Below are the code and all the weights of a small trained network. Each question names an input and a target symbol and asks about switching units off, where a switched-off unit gives its printed mean instead of its output.

import numpy as np


def w(rows, s, z=0):
    codes = np.array(rows[::2]) - 128.0
    scale = np.full(codes.shape[1], s)
    scale[-1] = z or s
    return codes * scale


def norm(h):
    return h / np.sqrt((h * h).mean(-1, keepdims=True) + 1e-5)


def f(y):
    return y / 2 * (1 + np.tanh(0.7978845608 * (y + 0.044715 * y**3)))


def softmax(a):
    e = np.exp(a - a.max(-1, keepdims=True))
    return e / e.sum(-1, keepdims=True)


def log_softmax(a):
    a = a - a.max(-1, keepdims=True)
    return a - np.log(np.exp(a).sum(-1, keepdims=True))


def net(x, mask):
    ids = ['ΓΞΠΩαβεηθλμστ'.index(c) for c in x.split()]
    T = len(ids)
    res = E[ids] + P[:T]
    r = norm(res)
    for j in range(3):
        rows = slice(4 * j, 4 * j + 4)
        q, k, v = (r @ M[0][rows].T for M in (Q, K, V))
        z = softmax(np.where(np.tri(T) > 0, q @ k.T / 4**0.5, -1e9)) @ v
        o = O[0][rows]
        res = res + np.where(mask[j], z, o[:, -1]) @ o[:, :-1]
    y = f(norm(res) @ A[0][:, :-1].T + A[0][:, -1])
    res = res + np.where(mask[3:19], y, B[0][:, -1]) @ B[0][:, :-1]
    return log_softmax(norm(res)[-1] @ U[:, :-1].T + U[:, -1])


Q, K, V, O, A, B = {}, {}, {}, {}, {}, {}
E = w([
[73,252,58],'Γ',
[121,143,160],'Ξ',
[113,141,178],'Π',
[116,146,180],'Ω',
[193,161,193],'α',
[93,143,87],'β',
[114,141,178],'ε',
[110,132,177],'η',
[115,82,148],'θ',
[109,120,176],'λ',
[109,132,179],'μ',
[178,102,111],'σ',
[164,137,97],'τ',
],0.022)
P = w([
[120,197,38],'0',
[78,150,136],'1',
[33,137,185],'2',
[34,159,216],'3',
[21,141,233],'4',
[7,147,251],'5',
],0.0029)
Q[0] = w([
[141,126,74],'head 1',
[195,95,143],'head 1',
[152,110,180],'head 1',
[101,146,99],'head 1',
[117,55,115],'head 2',
[106,81,158],'head 2',
[95,112,118],'head 2',
[82,147,140],'head 2',
[49,247,120],'head 3',
[130,225,211],'head 3',
[237,187,175],'head 3',
[235,48,233],'head 3',
],0.013)
K[0] = w([
[148,170,132],'head 1',
[172,108,108],'head 1',
[136,101,130],'head 1',
[110,142,124],'head 1',
[135,76,176],'head 2',
[194,160,126],'head 2',
[140,138,141],'head 2',
[125,169,128],'head 2',
[80,215,132],'head 3',
[148,236,172],'head 3',
[255,175,125],'head 3',
[210,95,180],'head 3',
],0.018)
V[0] = w([
[186,93,80],'head 1',
[227,200,75],'head 1',
[2,200,164],'head 1',
[127,128,125],'head 1',
[106,133,122],'head 2',
[111,145,140],'head 2',
[212,13,157],'head 2',
[79,172,18],'head 2',
[168,192,172],'head 3',
[131,141,118],'head 3',
[9,234,200],'head 3',
[65,59,209],'head 3',
],0.0078)
O[0] = w([
[144,62,186,71],'head 1',
[89,45,144,87],'head 1',
[80,247,68,194],'head 1',
[128,130,130,126],'head 1',
[113,124,120,131],'head 2',
[62,158,157,148],'head 2',
[196,162,136,62],'head 2',
[130,41,116,99],'head 2',
[76,118,148,198],'head 3',
[127,124,136,125],'head 3',
[167,17,208,254],'head 3',
[255,135,136,170],'head 3',
],0.0072,0.0034)
A[0] = w([
[10,111,131,151],'neuron 1',
[135,107,62,168],'neuron 2',
[151,162,117,111],'neuron 3',
[132,146,52,108],'neuron 4',
[126,68,45,73],'neuron 5',
[123,136,75,84],'neuron 6',
[91,120,168,94],'neuron 7',
[152,147,3,180],'neuron 8',
[52,115,202,90],'neuron 9',
[58,100,178,85],'neuron 10',
[157,214,121,72],'neuron 11',
[90,65,189,136],'neuron 12',
[79,118,121,103],'neuron 13',
[163,128,44,130],'neuron 14',
[69,62,64,2],'neuron 15',
[232,118,146,74],'neuron 16',
],0.013,0.0084)
B[0] = w([
[126,50,54,254],'neuron 1',
[96,185,76,175],'neuron 2',
[167,145,120,128],'neuron 3',
[75,165,153,146],'neuron 4',
[127,254,145,152],'neuron 5',
[120,164,160,121],'neuron 6',
[79,92,135,148],'neuron 7',
[13,147,138,231],'neuron 8',
[92,59,135,214],'neuron 9',
[86,75,99,169],'neuron 10',
[214,192,82,149],'neuron 11',
[69,112,118,206],'neuron 12',
[180,79,100,137],'neuron 13',
[19,177,127,164],'neuron 14',
[146,250,161,140],'neuron 15',
[188,33,92,188],'neuron 16',
],0.0088,0.0054)
U = w([
[33,220,56,179],'Γ',
[123,45,2,122],'Ξ',
[184,57,93,204],'Π',
[161,169,135,195],'Ω',
[191,25,172,81],'α',
[169,122,189,92],'β',
[92,174,181,55],'ε',
[83,175,195,51],'η',
[103,69,136,20],'θ',
[163,162,132,173],'λ',
[206,156,92,254],'μ',
[49,147,201,40],'σ',
[109,54,160,18],'τ',
],0.016,0.0086)

Each question gives the input, a string of symbols that net reads in full, and the target symbol t.
The units are the heads (4 rows each of Q, K, V and O) and the neurons (one row each of A and B). Each row of codes is followed by its name. A weight is (code - 128) times the scale printed after its matrix; where a second scale follows, it is the last column's (O, A, B and U).
mask holds one flag per unit, heads first, then neurons. A switched-off unit (its flag False) gives its mean, the last column of its rows in O or B, instead of its output. The means were averaged over made-up inputs and are rounded, as every weight is.
A unit's drop is (log p(t) with every unit on - log p(t) with that unit switched off) / (log p(t) with every unit on - log p(t) with every unit switched off).
The circuit of an input: a set's keep is (log p(t) with only the set's units on - log p(t) with every unit switched off) / (log p(t) with every unit on - log p(t) with every unit switched off). Starting from the 12 units with the biggest drops (on a tie, the unit counted first), units are removed one at a time, each time the one whose removal leaves the highest keep (on an exact tie, the one counted first), for as long as the keep stays at least 0.8.
units of the circuit, in order: the units of the circuit, biggest drop first
unit that matters most: the unit with the biggest drop
k most important neurons: the k neurons with the biggest drops, biggest first
heads that matter: for each layer, one digit per head in row order, 1 if its drop is at least 0.15 and else 0, layers parted by /
drop of u: that unit's drop, to one decimal
input λ μ Ξ, target μ: heads that matter -> 101
input σ Π σ θ ε, target α: heads that matter -> 001
input σ τ Π, target α: units of the circuit, in order -> head 3; neuron 8
input Ξ Γ θ, target μ: units of the circuit, in order -> head 3; head 1; neuron 11
input σ λ λ Π Ξ, target μ: heads that matter -> 110
input λ β τ, target Γ: unit that matters most -> neuron 15
input σ β λ, target α: units of the circuit, in order -> head 3; neuron 8
input σ η μ, target α: heads that matter -> 001
input σ η Ω, target α: heads that matter -> 001
input μ λ σ Ω τ, target Γ: heads that matter -> 001
input σ τ θ, target α: heads that matter -> 100
input β Ω τ α, target α: heads that matter -> 000
input μ τ Ω α, target α: 2 most important neurons -> neuron 8; neuron 14
input λ η Π, target μ: unit that matters most -> head 1
input Γ Ω θ, target μ: drop of head 1 -> 0.4
input Π η τ σ, target Γ: drop of neuron 3 -> 0.0
input σ Π ε, target α: drop of head 3 -> 1.0
